Below is a small trained network, with its code and all its weights. Each question gives an input and a class and asks what happens when units are switched off, that is, made to give their printed mean instead of their output.

import numpy as np


def w(rows, s, z=0):
    codes = np.array(rows[::2]) - 128.0
    scale = np.full(codes.shape[1], s)
    scale[-1] = z or s
    return codes * scale


def f(y):
    return np.maximum(y, 0)


def log_softmax(a):
    a = a - a.max(-1, keepdims=True)
    return a - np.log(np.exp(a).sum(-1, keepdims=True))


def net(x, mask):
    res = np.array(x, float).reshape(1, 7) / 4 @ E
    y = f(res @ A[0][:, :-1].T + A[0][:, -1])
    res = res + np.where(mask, y, B[0][:, -1]) @ B[0][:, :-1]
    return log_softmax(res[-1] @ U[:, :-1].T + U[:, -1])


A, B = {}, {}
E = w([
[21,57,107,81,84,113,81,117,89,248],'x0',
[124,121,179,155,179,42,97,103,191,102],'x1',
[162,191,131,131,128,231,175,188,25,141],'x2',
[215,54,67,82,183,111,194,145,165,147],'x3',
[129,101,237,83,253,133,161,122,104,149],'x4',
[105,83,185,24,134,165,223,27,127,107],'x5',
[86,123,78,145,98,137,56,189,94,196],'x6',
],0.0057)
A[0] = w([
[32,119,91,127,32,124,62,126,91,194,213],'n1',
[131,172,241,76,177,219,204,105,59,101,180],'n2',
[152,123,139,152,144,34,134,102,242,41,193],'n3',
[174,186,113,201,92,93,129,115,195,8,166],'n4',
[141,174,129,210,114,90,109,146,156,73,227],'n5',
[11,36,123,50,73,116,117,54,129,167,137],'n6',
[10,145,116,170,64,111,24,173,83,175,230],'n7',
[160,131,13,142,77,158,125,199,102,169,222],'n8',
[176,111,160,129,192,64,154,85,218,51,253],'n9',
[253,140,74,106,155,211,226,142,87,133,241],'n10',
[95,204,125,244,108,120,42,225,104,159,119],'n11',
[113,42,157,68,227,49,123,108,165,195,173],'n12',
[64,63,133,39,93,144,154,67,108,156,223],'n13',
],0.0058,0.0029)
B[0] = w([
[26,210,85,125,64,207,145,78,109,255,236],'n1',
[155,173,230,65,212,181,217,118,52,36,245],'n2',
[155,127,126,171,105,71,77,78,200,103,225],'n3',
[171,197,92,166,31,136,77,72,161,50,218],'n4',
[161,164,113,181,101,116,75,99,121,100,210],'n5',
[57,114,140,53,87,127,201,86,225,189,217],'n6',
[42,208,118,174,143,169,97,112,80,244,254],'n7',
[132,113,22,129,57,209,119,201,100,172,230],'n8',
[200,103,173,164,133,56,86,95,213,85,246],'n9',
[204,80,93,58,106,170,164,199,110,65,249],'n10',
[128,188,116,240,189,143,40,142,55,173,234],'n11',
[114,45,202,119,209,60,119,167,176,191,224],'n12',
[97,117,147,47,136,134,192,99,157,125,222],'n13',
],0.0067,0.0069)
U = w([
[207,79,12,81,56,183,150,248,96,114,179],'0',
[205,159,111,178,45,67,68,21,192,33,124],'1',
[18,145,113,62,54,159,180,49,149,198,10],'2',
[175,152,222,70,207,183,197,115,52,24,184],'3',
[142,33,191,116,224,2,110,136,182,166,166],'4',
[91,195,98,225,138,158,39,137,23,187,114],'5',
],0.0063,0.0014)

Each question gives the input, the list of numbers given to net, and the class t.
The units are the neurons (one row each of A and B). Each row of codes is followed by its name. A weight is (code - 128) times the scale printed after its matrix; where a second scale follows, it is the last column's (A, B and U).
mask holds one flag per neuron, in row order. A switched-off neuron (its flag False) gives its mean, the last column of its row in B, instead of its output. The means were averaged over made-up inputs and are rounded, as every weight is.
A unit's drop is (log p(t) with every unit on - log p(t) with that unit switched off) / (log p(t) with every unit on - log p(t) with every unit switched off).
The circuit of an input: a set's keep is (log p(t) with only the set's units on - log p(t) with every unit switched off) / (log p(t) with every unit on - log p(t) with every unit switched off). Starting from the 12 units with the biggest drops (on a tie, the unit counted first), units are removed one at a time, each time the one whose removal leaves the highest keep (on an exact tie, the one counted first), for as long as the keep stays at least 0.8.
units of the circuit, in order: the units of the circuit, biggest drop first
unit that matters most: the unit with the biggest drop
k most important neurons: the k neurons with the biggest drops, biggest first
drop of u: that unit's drop, to one decimal
input [-5,1,-2,4,-2,7,-7], class 1: unit that matters most => n9
input [5,-5,-4,-6,8,8,-4], class 3: 4 most important neurons => [n2, n7, n1, n8]
input [5,-3,-4,2,1,-7,-7], class 4: units of the circuit, in order => [n4, n12]
input [-7,-4,6,-2,-3,-2,1], class 0: 3 most important neurons => [n10, n8, n7]
input [2,8,3,5,0,4,-5], class 4: 2 most important neurons => [n12, n9]
input [-4,6,-6,-4,-3,-1,8], class 5: 3 most important neurons => [n7, n11, n1]
input [-5,6,0,3,5,3,-5], class 4: 3 most important neurons => [n12, n9, n3]
input [-1,-3,-5,-1,8,-1,2], class 4: drop of n12 => 0.1
input [1,-3,6,-5,5,3,5], class 3: drop of n2 => 1.2
input [-2,-5,-3,2,-3,0,2], class 0: drop of n7 => 0.1
input [-4,1,2,1,-4,5,7], class 0: drop of n11 => 0.1
